Below is a small trained network, with its code and all its weights. Each question gives an input and a class and asks what happens when units are switched off, that is, made to give their printed mean instead of their output.

import numpy as np


def w(rows, s, z=0):
    codes = np.array(rows[::2]) - 128.0
    scale = np.full(codes.shape[1], s)
    scale[-1] = z or s
    return codes * scale


def f(y):
    return y / 2 * (1 + np.tanh(0.7978845608 * (y + 0.044715 * y**3)))


def log_softmax(a):
    a = a - a.max(-1, keepdims=True)
    return a - np.log(np.exp(a).sum(-1, keepdims=True))


def net(x, mask):
    res = np.array(x, float).reshape(1, 4) / 4 @ E
    y = f(res @ A[0][:, :-1].T + A[0][:, -1])
    res = res + np.where(mask, y, B[0][:, -1]) @ B[0][:, :-1]
    return log_softmax(res[-1] @ U[:, :-1].T + U[:, -1])


A, B = {}, {}
E = w([
[192,44,75],'x0',
[31,46,112],'x1',
[129,129,129],'x2',
[90,154,2],'x3',
],0.012)
A[0] = w([
[99,158,116,76],'n1',
[21,41,139,160],'n2',
[164,112,134,175],'n3',
[93,151,215,255],'n4',
[161,86,89,60],'n5',
[76,206,76,120],'n6',
[157,122,3,13],'n7',
[86,62,151,88],'n8',
[198,41,153,134],'n9',
[93,112,135,138],'n10',
],0.024,0.0054)
B[0] = w([
[82,101,109,146],'n1',
[25,53,194,250],'n2',
[166,136,96,160],'n3',
[153,201,228,206],'n4',
[155,120,189,175],'n5',
[58,156,56,190],'n6',
[110,216,239,214],'n7',
[84,51,176,189],'n8',
[164,73,3,219],'n9',
[110,103,148,156],'n10',
],0.035,0.026)
U = w([
[160,169,151,176],'0',
[110,91,197,140],'1',
[157,130,20,54],'2',
[137,8,123,45],'3',
[89,174,42,254],'4',
[34,94,92,39],'5',
],0.014,0.007)

Each question gives the input, the list of numbers given to net, and the class t.
The units are the neurons (one row each of A and B). Each row of codes is followed by its name. A weight is (code - 128) times the scale printed after its matrix; where a second scale follows, it is the last column's (A, B and U).
mask holds one flag per neuron, in row order. A switched-off neuron (its flag False) gives its mean, the last column of its row in B, instead of its output. The means were averaged over made-up inputs and are rounded, as every weight is.
A unit's drop is (log p(t) with every unit on - log p(t) with that unit switched off) / (log p(t) with every unit on - log p(t) with every unit switched off).
The circuit of an input: a set's keep is (log p(t) with only the set's units on - log p(t) with every unit switched off) / (log p(t) with every unit on - log p(t) with every unit switched off). Starting from all 10 units, units are removed one at a time, each time the one whose removal leaves the highest keep (on an exact tie, the one counted first), for as long as the keep stays at least 0.8.
units of the circuit, in order: the units of the circuit, biggest drop first
unit that matters most: the unit with the biggest drop
k most important neurons: the k neurons with the biggest drops, biggest first
drop of u: that unit's drop, to one decimal
input [2,5,-6,8], class 1: units of the circuit, in order	[n7]
input [3,6,-5,0], class 3: units of the circuit, in order	[n4, n6]
input [-8,-6,-8,1], class 4: units of the circuit, in order	[n6, n2]
input [-4,5,-5,1], class 5: 3 most important neurons	[n7, n6, n5]
input [-8,-4,7,2], class 4: units of the circuit, in order	[n2, n6]
input [1,-8,-3,-1], class 2: 2 most important neurons	[n2, n7]
input [1,-2,-1,3], class 0: 3 most important neurons	[n2, n9, n8]
input [6,-1,-6,-1], class 2: units of the circuit, in order	[n2, n9]
input [2,-3,-3,-8], class 2: units of the circuit, in order	[n9, n2]
input [0,1,1,4], class 5: 2 most important neurons	[n4, n6]
input [0,-1,-2,-7], class 0: 2 most important neurons	[n4, n2]
input [-1,-3,-7,1], class 4: units of the circuit, in order	[n2, n4]
input [-1,-7,-3,4], class 4: units of the circuit, in order	[n2, n6]
input [-6,1,5,7], class 5: 2 most important neurons	[n1, n9]
input [3,1,-4,-8], class 3: units of the circuit, in order	[n9]
input [4,1,7,0], class 3: 2 most important neurons	[n4, n6]
input [-8,4,3,1], class 5: 2 most important neurons	[n6, n7]
input [-5,-1,2,-2], class 0: 2 most important neurons	[n2, n8]
input [0,-1,-6,8], class 4: 3 most important neurons	[n6, n2, n4]
input [8,6,1,-2], class 3: unit that matters most	n9
input [-1,-1,-1,4], class 4: 2 most important neurons	[n2, n8]
input [4,-4,3,8], class 0: 2 most important neurons	[n2, n7]
input [1,-3,-7,3], class 0: 2 most important neurons	[n2, n9]
input [-1,-3,-2,-4], class 0: drop of n2	0.5
input [1,3,-6,-7], class 3: drop of n7	0.7
input [7,7,5,-8], class 3: drop of n10	0.0
